Below are the code and all the weights of a small trained network. Each question names an input and a target symbol and asks about switching units off, where a switched-off unit gives its printed mean instead of its output.

import numpy as np


def w(rows, s, z=0):
    codes = np.array(rows[::2]) - 128.0
    scale = np.full(codes.shape[1], s)
    scale[-1] = z or s
    return codes * scale


def f(y):
    return np.maximum(y, 0)


def softmax(a):
    e = np.exp(a - a.max(-1, keepdims=True))
    return e / e.sum(-1, keepdims=True)


def log_softmax(a):
    a = a - a.max(-1, keepdims=True)
    return a - np.log(np.exp(a).sum(-1, keepdims=True))


def net(x, mask):
    ids = ['Ωβδεζμτ'.index(c) for c in x.split()]
    T = len(ids)
    res = E[ids] + P[:T]
    q, k, v = (res @ M[0].T for M in (Q, K, V))
    z = softmax(np.where(np.tri(T) > 0, q @ k.T / 2**0.5, -1e9)) @ v
    res = res + np.where(mask[0], z, O[0][:, -1]) @ O[0][:, :-1]
    y = f(res @ A[0][:, :-1].T + A[0][:, -1])
    res = res + np.where(mask[1:13], y, B[0][:, -1]) @ B[0][:, :-1]
    return log_softmax(res[-1] @ U[:, :-1].T + U[:, -1])


Q, K, V, O, A, B = {}, {}, {}, {}, {}, {}
E = w([
[100,214,98,139],'Ω',
[110,113,153,211],'β',
[203,84,196,114],'δ',
[91,47,137,247],'ε',
[73,57,179,74],'ζ',
[131,129,31,131],'μ',
[76,60,180,76],'τ',
],0.016)
P = w([
[2,181,101,100],'0',
[61,178,128,110],'1',
[90,163,143,107],'2',
[108,144,134,95],'3',
[131,134,129,102],'4',
[161,123,144,102],'5',
[171,130,140,113],'6',
[187,122,136,116],'7',
[191,119,126,107],'8',
[213,117,125,123],'9',
[210,123,131,138],'10',
[204,118,125,138],'11',
[213,111,122,142],'12',
[212,111,113,145],'13',
],0.0062)
Q[0] = w([
[159,248,123,123],'h1',
[147,196,64,142],'h1',
],0.016)
K[0] = w([
[58,147,211,66],'h1',
[39,131,255,185],'h1',
],0.0083)
V[0] = w([
[254,246,126,22],'h1',
[226,4,216,178],'h1',
],0.0052)
O[0] = w([
[173,178,161,31,3],'h1',
[198,67,2,107,85],'h1',
],0.0096,0.0037)
A[0] = w([
[89,77,156,161,80],'n1',
[110,88,183,138,108],'n2',
[159,125,149,178,251],'n3',
[143,127,166,7,100],'n4',
[186,135,146,119,156],'n5',
[148,56,82,122,180],'n6',
[200,171,138,122,170],'n7',
[94,148,28,95,216],'n8',
[132,191,132,125,89],'n9',
[107,203,123,150,254],'n10',
[143,138,160,171,196],'n11',
[133,139,169,87,95],'n12',
],0.012,0.0045)
B[0] = w([
[135,124,29,146,229],'n1',
[140,123,73,204,222],'n2',
[176,143,80,59,254],'n3',
[238,179,72,188,191],'n4',
[40,168,160,94,152],'n5',
[174,48,199,87,234],'n6',
[2,176,87,89,153],'n7',
[153,137,227,187,228],'n8',
[98,1,44,106,141],'n9',
[185,150,189,177,204],'n10',
[191,147,103,99,216],'n11',
[148,134,120,190,164],'n12',
],0.0073,0.0071)
U = w([
[154,172,221,255,162],'Ω',
[137,200,37,169,121],'β',
[216,103,157,62,250],'δ',
[177,51,59,154,76],'ε',
[22,84,126,115,136],'ζ',
[86,100,187,161,2],'μ',
[32,88,135,119,118],'τ',
],0.0067,0.0045)

Each question gives the input, a string of symbols that net reads in full, and the target symbol t.
The units are the heads (2 rows each of Q, K, V and O) and the neurons (one row each of A and B). Each row of codes is followed by its name. A weight is (code - 128) times the scale printed after its matrix; where a second scale follows, it is the last column's (O, A, B and U).
mask holds one flag per unit, heads first, then neurons. A switched-off unit (its flag False) gives its mean, the last column of its rows in O or B, instead of its output. The means were averaged over made-up inputs and are rounded, as every weight is.
A unit's drop is (log p(t) with every unit on - log p(t) with that unit switched off) / (log p(t) with every unit on - log p(t) with every unit switched off).
The circuit of an input: a set's keep is (log p(t) with only the set's units on - log p(t) with every unit switched off) / (log p(t) with every unit on - log p(t) with every unit switched off). Starting from the 12 units with the biggest drops (on a tie, the unit counted first), units are removed one at a time, each time the one whose removal leaves the highest keep (on an exact tie, the one counted first), for as long as the keep stays at least 0.8.
circuit, biggest first: the units of the circuit, biggest drop first
most important unit: the unit with the biggest drop
k most important neurons: the k neurons with the biggest drops, biggest first
drop of u: that unit's drop, to one decimal
input μ δ μ μ μ ζ ε δ τ μ Ω β δ μ, target δ: circuit, biggest first => n6; h1; n2; n8
input δ ζ Ω τ τ, target Ω: circuit, biggest first => h1; n4; n3
input ε ζ τ, target ε: 2 most important neurons => n1; n2
input ε τ ζ Ω, target Ω: circuit, biggest first => n10; n8
input β μ ζ ε β, target β: 4 most important neurons => n6; n8; n1; n3
input β β β, target β: circuit, biggest first => n8; n6
input β τ δ ε, target ε: circuit, biggest first => h1; n1
input ε ε ζ, target ε: circuit, biggest first => h1; n1
input μ δ ε ζ, target Ω: circuit, biggest first => h1; n4
input β β ε Ω μ ζ μ δ τ δ δ μ ζ β, target δ: circuit, biggest first => h1; n3; n2
input ε Ω Ω Ω, target Ω: most important unit => n10
input δ μ δ μ, target δ: circuit, biggest first => h1; n6
input β ε β, target ε: circuit, biggest first => h1; n1; n8
input ε β β τ ζ ζ, target ε: 2 most important neurons => n1; n2
input Ω β Ω μ, target Ω: most important unit => n8
input μ ε ζ δ ε, target β: 3 most important neurons => n1; n6; n8
input μ ζ δ β Ω Ω ε, target β: 4 most important neurons => n1; n6; n8; n3
input β ζ β ε δ β ε ζ β ε β, target ε: drop of h1 => 0.6
input ε β ε, target ε: drop of h1 => 0.4
input μ ε ζ, target Ω: drop of n6 => 0.0
input β ε τ τ, target ε: drop of h1 => 0.5
